Below are the code and all the weights of a small trained network. Each question names an input and a class and asks about switching units off, where a switched-off unit gives its printed mean instead of its output.

import numpy as np


def w(rows, s, z=0):
    codes = np.array(rows[::2]) - 128.0
    scale = np.full(codes.shape[1], s)
    scale[-1] = z or s
    return codes * scale


def norm(h):
    return h / np.sqrt((h * h).mean(-1, keepdims=True) + 1e-5)


def f(y):
    return y / 2 * (1 + np.tanh(0.7978845608 * (y + 0.044715 * y**3)))


def log_softmax(a):
    a = a - a.max(-1, keepdims=True)
    return a - np.log(np.exp(a).sum(-1, keepdims=True))


def net(x, mask):
    res = np.array(x, float).reshape(1, 8) / 4 @ E
    u = 0
    for l in range(2):
        y = f(norm(res) @ A[l][:, :-1].T + A[l][:, -1])
        res = res + np.where(mask[u : u + 5], y, B[l][:, -1]) @ B[l][:, :-1]
        u += 5
    return log_softmax(norm(res)[-1] @ U[:, :-1].T + U[:, -1])


A, B = {}, {}
E = w([
[160,142,137,109,127,100,123,122,128,140,123],'x0',
[50,111,180,180,129,81,150,61,37,163,95],'x1',
[104,136,50,136,213,6,135,185,108,99,201],'x2',
[133,113,151,119,90,120,154,161,127,137,157],'x3',
[146,122,127,154,119,135,131,148,122,129,137],'x4',
[121,145,230,185,168,89,86,158,173,22,133],'x5',
[126,119,110,134,109,107,176,151,127,104,81],'x6',
[134,124,133,145,129,136,133,139,119,133,129],'x7',
],0.012)
A[0] = w([
[140,125,73,138,187,83,99,203,136,101,155,47],'0.n1',
[69,135,226,187,155,80,164,90,61,142,109,141],'0.n2',
[174,166,199,159,112,182,94,150,179,52,105,5],'0.n3',
[74,142,98,123,156,88,163,108,8,181,152,98],'0.n4',
[102,132,111,154,176,74,192,86,70,153,162,19],'0.n5',
],0.011,0.0033)
B[0] = w([
[60,186,179,99,243,147,153,147,72,174,176,234],'0.n1',
[200,217,175,213,17,140,168,74,125,143,137,254],'0.n2',
[83,22,135,144,93,96,7,112,200,118,85,247],'0.n3',
[183,19,58,168,78,130,71,148,113,163,32,215],'0.n4',
[155,21,139,142,72,73,64,99,140,128,125,188],'0.n5',
],0.011,0.0091)
A[1] = w([
[111,135,101,143,97,201,217,91,32,118,97,3],'1.n1',
[133,97,68,132,171,66,134,165,135,105,74,113],'1.n2',
[135,112,67,50,142,233,162,117,128,222,72,198],'1.n3',
[176,196,236,254,52,137,147,18,34,149,124,180],'1.n4',
[189,194,75,154,14,217,136,93,209,199,107,168],'1.n5',
],0.0087,0.0058)
B[1] = w([
[188,142,163,152,57,22,108,138,48,105,156,137],'1.n1',
[135,160,245,122,149,131,153,153,117,128,203,143],'1.n2',
[65,215,128,64,220,149,183,148,46,119,209,190],'1.n3',
[131,177,80,18,217,154,180,132,53,135,183,251],'1.n4',
[31,175,201,128,202,119,183,151,219,34,175,233],'1.n5',
],0.011,0.014)
U = w([
[46,254,200,136,170,139,155,143,203,73,155,219],'0',
[89,218,42,77,180,151,211,120,27,179,170,3],'1',
[165,39,77,205,38,112,1,75,190,155,21,192],'2',
],0.0092,0.0027)

Each question gives the input, the list of numbers given to net, and the class t.
The units are the neurons (one row each of A and B). Each row of codes is followed by its name. A weight is (code - 128) times the scale printed after its matrix; where a second scale follows, it is the last column's (A, B and U).
mask holds one flag per neuron, layer by layer. A switched-off neuron (its flag False) gives its mean, the last column of its row in B, instead of its output. The means were averaged over made-up inputs and are rounded, as every weight is.
A unit's drop is (log p(t) with every unit on - log p(t) with that unit switched off) / (log p(t) with every unit on - log p(t) with every unit switched off).
The circuit of an input: a set's keep is (log p(t) with only the set's units on - log p(t) with every unit switched off) / (log p(t) with every unit on - log p(t) with every unit switched off). Starting from all 10 units, units are removed one at a time, each time the one whose removal leaves the highest keep (on an exact tie, the one counted first), for as long as the keep stays at least 0.8.
units of the circuit, in order: the units of the circuit, biggest drop first
unit that matters most: the unit with the biggest drop
k most important neurons: the k neurons with the biggest drops, biggest first
top k neurons in layer l: the k neurons of layer l with the biggest drops, biggest first
drop when u is switched off: that unit's drop, to one decimal
input [2,-3,0,-3,6,-7,4,-5], class 0: 2 most important neurons	[1.n5; 0.n1]
input [7,5,5,2,3,6,2,-8], class 1: unit that matters most	1.n4
input [-5,3,2,-4,0,1,4,0], class 1: 2 most important neurons	[1.n4; 0.n2]
input [2,5,2,6,-2,8,4,8], class 1: units of the circuit, in order	[1.n4; 1.n5]
input [-4,8,1,-3,-6,-8,2,3], class 2: 3 most important neurons	[0.n4; 0.n5; 0.n1]
input [7,-4,0,-8,8,7,-8,3], class 2: units of the circuit, in order	[0.n3; 1.n5]
input [7,5,7,-4,3,8,-7,-7], class 1: top 2 neurons in layer 0	[0.n2; 0.n3]
input [-2,6,7,-4,8,5,8,1], class 1: units of the circuit, in order	[1.n4; 0.n2]
input [-2,-5,-8,-1,0,1,-4,-6], class 2: top 2 neurons in layer 0	[0.n3; 0.n2]
input [-2,-8,0,-5,0,2,-4,8], class 2: 4 most important neurons	[0.n3; 1.n5; 1.n4; 1.n3]
input [-7,-8,-7,7,0,2,-5,-3], class 2: top 3 neurons in layer 0	[0.n3; 0.n2; 0.n1]
input [-3,0,-1,2,4,-5,4,1], class 0: top 3 neurons in layer 1	[1.n5; 1.n4; 1.n2]
input [4,-2,-7,2,-2,2,3,-8], class 2: top 2 neurons in layer 0	[0.n3; 0.n2]
input [-7,7,1,-3,-5,-7,-7,3], class 2: top 2 neurons in layer 0	[0.n4; 0.n5]
input [-3,1,7,2,-8,7,6,-5], class 1: units of the circuit, in order	[1.n5]
input [3,-3,-2,-2,-5,-3,8,6], class 0: 3 most important neurons	[1.n5; 0.n1; 1.n4]
input [2,6,4,2,1,2,4,-4], class 1: 3 most important neurons	[1.n4; 0.n2; 0.n3]
input [7,2,8,-5,1,0,-4,0], class 2: top 3 neurons in layer 1	[1.n4; 1.n3; 1.n5]
input [-8,8,3,8,-4,5,-2,4], class 1: drop when 0.n3 is switched off	0.1
input [-6,-1,-5,-3,-6,-7,-3,5], class 0: drop when 1.n4 is switched off	0.2
